Below is a small trained network, with its code and all its weights. Each question gives an input and a class and asks what happens when units are switched off, that is, made to give their printed mean instead of their output.

import numpy as np


def w(rows, s, z=0):
    codes = np.array(rows[::2]) - 128.0
    scale = np.full(codes.shape[1], s)
    scale[-1] = z or s
    return codes * scale


def f(y):
    return y / 2 * (1 + np.tanh(0.7978845608 * (y + 0.044715 * y**3)))


def log_softmax(a):
    a = a - a.max(-1, keepdims=True)
    return a - np.log(np.exp(a).sum(-1, keepdims=True))


def net(x, mask):
    res = np.array(x, float).reshape(1, 6) / 4 @ E
    y = f(res @ A[0][:, :-1].T + A[0][:, -1])
    res = res + np.where(mask, y, B[0][:, -1]) @ B[0][:, :-1]
    return log_softmax(res[-1] @ U[:, :-1].T + U[:, -1])


A, B = {}, {}
E = w([
[79,122,232,127,96,4,191,71],'x0',
[108,129,91,141,138,104,148,139],'x1',
[56,113,108,66,54,193,165,173],'x2',
[92,118,92,151,149,126,159,128],'x3',
[129,207,82,73,187,154,189,60],'x4',
[127,128,123,139,126,135,141,122],'x5',
],0.013)
A[0] = w([
[140,158,54,118,79,188,98,95,110],'neuron 0',
[93,203,140,106,42,135,148,147,94],'neuron 1',
[67,121,141,197,70,116,70,171,231],'neuron 2',
[49,81,200,105,85,86,153,132,147],'neuron 3',
[202,119,59,158,186,172,66,139,224],'neuron 4',
[90,183,122,99,100,174,128,150,118],'neuron 5',
[55,195,142,89,94,163,160,66,156],'neuron 6',
[81,212,103,59,167,115,125,106,204],'neuron 7',
[193,74,148,188,174,103,134,86,241],'neuron 8',
[97,177,127,163,72,192,127,253,254],'neuron 9',
[157,91,125,235,110,86,83,192,157],'neuron 10',
],0.012,0.0053)
B[0] = w([
[124,144,96,56,218,134,97,158,197],'neuron 0',
[162,6,121,100,176,108,168,111,181],'neuron 1',
[112,36,49,136,55,162,142,210,211],'neuron 2',
[127,82,151,163,66,85,152,112,240],'neuron 3',
[143,178,86,199,154,176,50,79,253],'neuron 4',
[142,118,103,53,182,158,239,158,178],'neuron 5',
[222,88,111,108,189,66,190,93,212],'neuron 6',
[191,142,105,46,175,95,198,69,216],'neuron 7',
[138,202,162,199,167,107,52,182,210],'neuron 8',
[101,69,130,46,90,215,126,180,240],'neuron 9',
[102,122,186,185,121,154,77,147,212],'neuron 10',
],0.012,0.017)
U = w([
[137,113,96,230,110,183,21,176,83],'0',
[95,77,234,239,99,25,65,163,196],'1',
[58,118,109,77,61,222,113,214,77],'2',
[88,41,156,129,2,64,166,124,196],'3',
[177,230,64,177,178,138,91,26,100],'4',
[173,220,209,185,171,7,144,45,221],'5',
[101,161,115,61,218,172,152,155,1],'6',
[128,79,171,111,124,53,201,92,51],'7',
],0.0091,0.0048)

Each question gives the input, the list of numbers given to net, and the class t.
The units are the neurons (one row each of A and B). Each row of codes is followed by its name. A weight is (code - 128) times the scale printed after its matrix; where a second scale follows, it is the last column's (A, B and U).
mask holds one flag per neuron, in row order. A switched-off neuron (its flag False) gives its mean, the last column of its row in B, instead of its output. The means were averaged over made-up inputs and are rounded, as every weight is.
A unit's drop is (log p(t) with every unit on - log p(t) with that unit switched off) / (log p(t) with every unit on - log p(t) with every unit switched off).
The circuit of an input: a set's keep is (log p(t) with only the set's units on - log p(t) with every unit switched off) / (log p(t) with every unit on - log p(t) with every unit switched off). Starting from all 11 units, units are removed one at a time, each time the one whose removal leaves the highest keep (on an exact tie, the one counted first), for as long as the keep stays at least 0.8.
circuit, biggest first: the units of the circuit, biggest drop first
most important unit: the unit with the biggest drop
top k neurons: the k neurons with the biggest drops, biggest first
drop when u is switched off: that unit's drop, to one decimal
input [1,-4,-1,-2,-5,-3], class 1: circuit, biggest first => (neuron 4; neuron 10)
input [-7,1,5,-2,1,5], class 6: circuit, biggest first => (neuron 0)
input [4,-3,0,3,-3,1], class 1: circuit, biggest first => (neuron 9; neuron 7)
input [3,1,-6,8,0,-2], class 1: circuit, biggest first => (neuron 4; neuron 8)
input [-1,-6,0,-8,4,-7], class 4: top 4 neurons => (neuron 9; neuron 2; neuron 3; neuron 1)
input [0,3,7,-4,1,8], class 6: top 4 neurons => (neuron 9; neuron 5; neuron 0; neuron 6)
input [3,6,-7,8,0,-3], class 1: top 3 neurons => (neuron 7; neuron 6; neuron 10)
input [2,-5,3,4,8,-4], class 7: top 2 neurons => (neuron 6; neuron 4)
input [-6,3,0,-3,5,1], class 4: top 3 neurons => (neuron 4; neuron 2; neuron 1)
input [8,-8,0,-8,3,6], class 5: top 2 neurons => (neuron 9; neuron 2)
input [-5,3,1,6,-4,-6], class 2: top 2 neurons => (neuron 9; neuron 8)
input [1,6,7,-5,8,-7], class 7: top 4 neurons => (neuron 6; neuron 1; neuron 4; neuron 8)
input [1,2,-2,0,2,-1], class 5: top 2 neurons => (neuron 4; neuron 9)
input [-7,-6,0,-1,7,-8], class 4: top 2 neurons => (neuron 4; neuron 2)
input [2,-4,7,-7,-5,-8], class 3: circuit, biggest first => (neuron 3)
input [-2,0,-1,-8,1,7], class 4: top 3 neurons => (neuron 2; neuron 9; neuron 10)
input [-3,-6,-5,-7,1,-2], class 4: top 2 neurons => (neuron 2; neuron 9)
input [0,2,-1,-1,1,3], class 4: top 2 neurons => (neuron 3; neuron 9)
input [-5,7,2,-7,-7,-2], class 2: drop when neuron 9 is switched off => 2.1
input [-6,3,1,1,-7,0], class 2: drop when neuron 9 is switched off => 3.2
input [6,5,-1,-2,6,-2], class 5: drop when neuron 9 is switched off => 0.8
input [-6,-2,-2,-5,2,0], class 4: most important unit => neuron 4
